Here is a tiny trained network, its code and every weight. The questions are about switching its units off for an input and a class, where a switched-off unit gives its printed mean instead of its output.

import numpy as np


def w(rows, s, z=0):
    codes = np.array(rows[::2]) - 128.0
    scale = np.full(codes.shape[1], s)
    scale[-1] = z or s
    return codes * scale


def f(y):
    return y / 2 * (1 + np.tanh(0.7978845608 * (y + 0.044715 * y**3)))


def log_softmax(a):
    a = a - a.max(-1, keepdims=True)
    return a - np.log(np.exp(a).sum(-1, keepdims=True))


def net(x, mask):
    res = np.array(x, float).reshape(1, 7) / 4 @ E
    y = f(res @ A[0][:, :-1].T + A[0][:, -1])
    res = res + np.where(mask, y, B[0][:, -1]) @ B[0][:, :-1]
    return log_softmax(res[-1] @ U[:, :-1].T + U[:, -1])


A, B = {}, {}
E = w([
[151,81,250],'x0',
[128,128,129],'x1',
[40,68,164],'x2',
[86,238,186],'x3',
[128,127,128],'x4',
[128,131,127],'x5',
[128,126,129],'x6',
],0.011)
A[0] = w([
[129,212,169,99],'neuron 0',
[176,162,142,86],'neuron 1',
[197,102,199,126],'neuron 2',
[71,204,150,111],'neuron 3',
[236,197,104,69],'neuron 4',
[255,164,127,115],'neuron 5',
[172,105,188,94],'neuron 6',
[216,156,127,113],'neuron 7',
[157,114,169,108],'neuron 8',
[150,94,112,216],'neuron 9',
[199,112,221,71],'neuron 10',
[200,109,220,113],'neuron 11',
[115,171,158,39],'neuron 12',
[179,48,102,1],'neuron 13',
[167,85,80,221],'neuron 14',
[220,230,126,106],'neuron 15',
[32,95,161,78],'neuron 16',
[160,122,207,116],'neuron 17',
[92,189,166,114],'neuron 18',
[115,177,41,76],'neuron 19',
[239,159,140,115],'neuron 20',
],0.0099,0.0069)
B[0] = w([
[241,111,156,211],'neuron 0',
[110,91,140,147],'neuron 1',
[94,230,70,221],'neuron 2',
[222,64,115,215],'neuron 3',
[88,98,124,225],'neuron 4',
[104,66,151,237],'neuron 5',
[146,138,41,182],'neuron 6',
[33,66,193,193],'neuron 7',
[139,156,83,157],'neuron 8',
[176,180,229,216],'neuron 9',
[123,148,65,218],'neuron 10',
[99,178,46,240],'neuron 11',
[161,40,88,138],'neuron 12',
[248,36,133,165],'neuron 13',
[186,194,181,254],'neuron 14',
[105,99,156,250],'neuron 15',
[88,73,145,207],'neuron 16',
[111,179,10,214],'neuron 17',
[255,20,136,205],'neuron 18',
[103,169,51,203],'neuron 19',
[8,34,171,215],'neuron 20',
],0.0067,0.0064)
U = w([
[252,95,155,96],'0',
[130,166,60,80],'1',
[66,60,183,79],'2',
[159,143,169,254],'3',
],0.016,0.0098)

Each question gives the input, the list of numbers given to net, and the class t.
The units are the neurons (one row each of A and B). Each row of codes is followed by its name. A weight is (code - 128) times the scale printed after its matrix; where a second scale follows, it is the last column's (A, B and U).
mask holds one flag per neuron, in row order. A switched-off neuron (its flag False) gives its mean, the last column of its row in B, instead of its output. The means were averaged over made-up inputs and are rounded, as every weight is.
A unit's drop is (log p(t) with every unit on - log p(t) with that unit switched off) / (log p(t) with every unit on - log p(t) with every unit switched off).
The circuit of an input: a set's keep is (log p(t) with only the set's units on - log p(t) with every unit switched off) / (log p(t) with every unit on - log p(t) with every unit switched off). Starting from the 12 units with the biggest drops (on a tie, the unit counted first), units are removed one at a time, each time the one whose removal leaves the highest keep (on an exact tie, the one counted first), for as long as the keep stays at least 0.8.
circuit, biggest first: the units of the circuit, biggest drop first
most important unit: the unit with the biggest drop
k most important neurons: the k neurons with the biggest drops, biggest first
drop when u is switched off: that unit's drop, to one decimal
input [-5,0,-4,3,4,-5,-6], class 3: circuit, biggest first -> [neuron 17; neuron 11]
input [7,1,3,7,-1,8,-4], class 0: circuit, biggest first -> [neuron 18; neuron 0]
input [4,-6,-1,-4,7,2,6], class 3: circuit, biggest first -> [neuron 18; neuron 2]
input [7,4,6,7,-6,-4,-6], class 0: circuit, biggest first -> [neuron 18; neuron 3]
input [1,-6,5,-4,-4,-5,-8], class 3: most important unit -> neuron 20
input [8,3,7,-7,8,-6,0], class 1: circuit, biggest first -> [neuron 2; neuron 11; neuron 17; neuron 6]
input [8,3,4,6,7,4,6], class 1: circuit, biggest first -> [neuron 17; neuron 11; neuron 2]
input [-6,0,5,-3,-2,0,8], class 3: 3 most important neurons -> [neuron 17; neuron 11; neuron 2]
input [6,2,1,5,-4,2,1], class 1: 2 most important neurons -> [neuron 17; neuron 11]
input [4,-6,-8,-5,-6,5,7], class 2: 2 most important neurons -> [neuron 20; neuron 7]
input [7,-5,2,6,1,5,3], class 1: 3 most important neurons -> [neuron 17; neuron 11; neuron 2]
input [-4,3,-2,-1,2,1,6], class 3: 2 most important neurons -> [neuron 17; neuron 11]
input [6,-8,3,3,3,-1,4], class 1: drop when neuron 17 is switched off -> 0.1
input [2,-1,2,1,-3,-3,0], class 1: drop when neuron 13 is switched off -> 0.2
input [0,4,0,6,1,-8,-3], class 0: drop when neuron 0 is switched off -> 0.0
input [2,-4,-5,-4,6,1,6], class 3: most important unit -> neuron 14
input [4,-5,2,-3,-7,0,8], class 3: 2 most important neurons -> [neuron 19; neuron 9]
